Here is a tiny trained network, its code and every weight. The questions are about switching its units off for an input and a class, where a switched-off unit gives its printed mean instead of its output.

import numpy as np


def w(rows, s, z=0):
    codes = np.array(rows[::2]) - 128.0
    scale = np.full(codes.shape[1], s)
    scale[-1] = z or s
    return codes * scale


def f(y):
    return np.maximum(y, 0)


def log_softmax(a):
    a = a - a.max(-1, keepdims=True)
    return a - np.log(np.exp(a).sum(-1, keepdims=True))


def net(x, mask):
    res = np.array(x, float).reshape(1, 5) / 4 @ E
    y = f(res @ A[0][:, :-1].T + A[0][:, -1])
    res = res + np.where(mask, y, B[0][:, -1]) @ B[0][:, :-1]
    return log_softmax(res[-1] @ U[:, :-1].T + U[:, -1])


A, B = {}, {}
E = w([
[156,135,136,120,72,255,203],'x0',
[136,186,119,71,94,179,206],'x1',
[93,102,143,147,148,152,66],'x2',
[159,132,116,142,90,85,198],'x3',
[139,125,79,114,124,125,150],'x4',
],0.0089)
A[0] = w([
[140,110,169,58,244,2,129,2],'neuron 0',
[228,154,177,62,71,67,136,165],'neuron 1',
[166,123,205,169,150,202,164,96],'neuron 2',
[202,139,98,173,148,109,73,84],'neuron 3',
[168,93,97,149,111,106,88,45],'neuron 4',
[177,65,157,140,213,143,162,61],'neuron 5',
[132,141,156,152,93,151,77,246],'neuron 6',
[115,173,78,139,183,220,55,75],'neuron 7',
],0.0091,0.0014)
B[0] = w([
[68,112,129,121,58,100,183,255],'neuron 0',
[203,196,134,223,190,177,158,205],'neuron 1',
[119,56,100,2,76,100,155,212],'neuron 2',
[153,126,129,121,171,168,172,183],'neuron 3',
[226,129,159,190,153,220,158,171],'neuron 4',
[100,101,111,125,127,102,204,147],'neuron 5',
[139,178,118,133,123,112,60,178],'neuron 6',
[175,221,91,207,53,84,217,198],'neuron 7',
],0.0071,0.007)
U = w([
[106,175,84,153,69,126,222,148],'0',
[144,160,122,155,140,168,194,221],'1',
[81,58,77,15,23,41,238,23],'2',
[212,93,94,1,124,64,151,248],'3',
[129,94,128,136,151,166,231,4],'4',
],0.0067,0.0019)

Each question gives the input, the list of numbers given to net, and the class t.
The units are the neurons (one row each of A and B). Each row of codes is followed by its name. A weight is (code - 128) times the scale printed after its matrix; where a second scale follows, it is the last column's (A, B and U).
mask holds one flag per neuron, in row order. A switched-off neuron (its flag False) gives its mean, the last column of its row in B, instead of its output. The means were averaged over made-up inputs and are rounded, as every weight is.
A unit's drop is (log p(t) with every unit on - log p(t) with that unit switched off) / (log p(t) with every unit on - log p(t) with every unit switched off).
The circuit of an input: a set's keep is (log p(t) with only the set's units on - log p(t) with every unit switched off) / (log p(t) with every unit on - log p(t) with every unit switched off). Starting from all 8 units, units are removed one at a time, each time the one whose removal leaves the highest keep (on an exact tie, the one counted first), for as long as the keep stays at least 0.8.
units of the circuit, in order: the units of the circuit, biggest drop first
top k neurons: the k neurons with the biggest drops, biggest first
drop of u: that unit's drop, to one decimal
input [-7,4,-8,7,-7], class 1: units of the circuit, in order => (neuron 1)
input [6,-4,-3,-1,-3], class 2: top 3 neurons => (neuron 2; neuron 1; neuron 4)
input [8,-5,2,0,3], class 2: units of the circuit, in order => (neuron 2; neuron 1)
input [6,1,3,-1,1], class 2: top 2 neurons => (neuron 2; neuron 1)
input [6,6,4,5,7], class 3: top 2 neurons => (neuron 0; neuron 2)
input [3,3,0,1,-4], class 3: units of the circuit, in order => (neuron 0; neuron 2; neuron 7)
input [8,-7,6,0,-5], class 2: top 2 neurons => (neuron 2; neuron 1)
input [-4,0,8,-8,-8], class 0: top 2 neurons => (neuron 7; neuron 0)
input [-4,-6,8,-8,6], class 0: top 2 neurons => (neuron 7; neuron 0)
input [7,-7,6,-3,1], class 2: top 2 neurons => (neuron 2; neuron 1)
input [5,0,5,3,-8], class 3: top 2 neurons => (neuron 2; neuron 0)
input [8,-3,4,-2,1], class 2: top 3 neurons => (neuron 2; neuron 1; neuron 4)
input [-4,-8,-7,3,6], class 4: top 3 neurons => (neuron 4; neuron 2; neuron 3)
input [8,6,-2,-2,2], class 2: top 2 neurons => (neuron 2; neuron 4)
input [-5,4,7,-8,-3], class 0: top 2 neurons => (neuron 7; neuron 2)
input [4,-7,7,7,-8], class 3: drop of neuron 2 => 0.3
input [7,-8,8,-8,-7], class 0: drop of neuron 7 => 1.1
input [5,5,4,2,1], class 2: drop of neuron 4 => 0.2
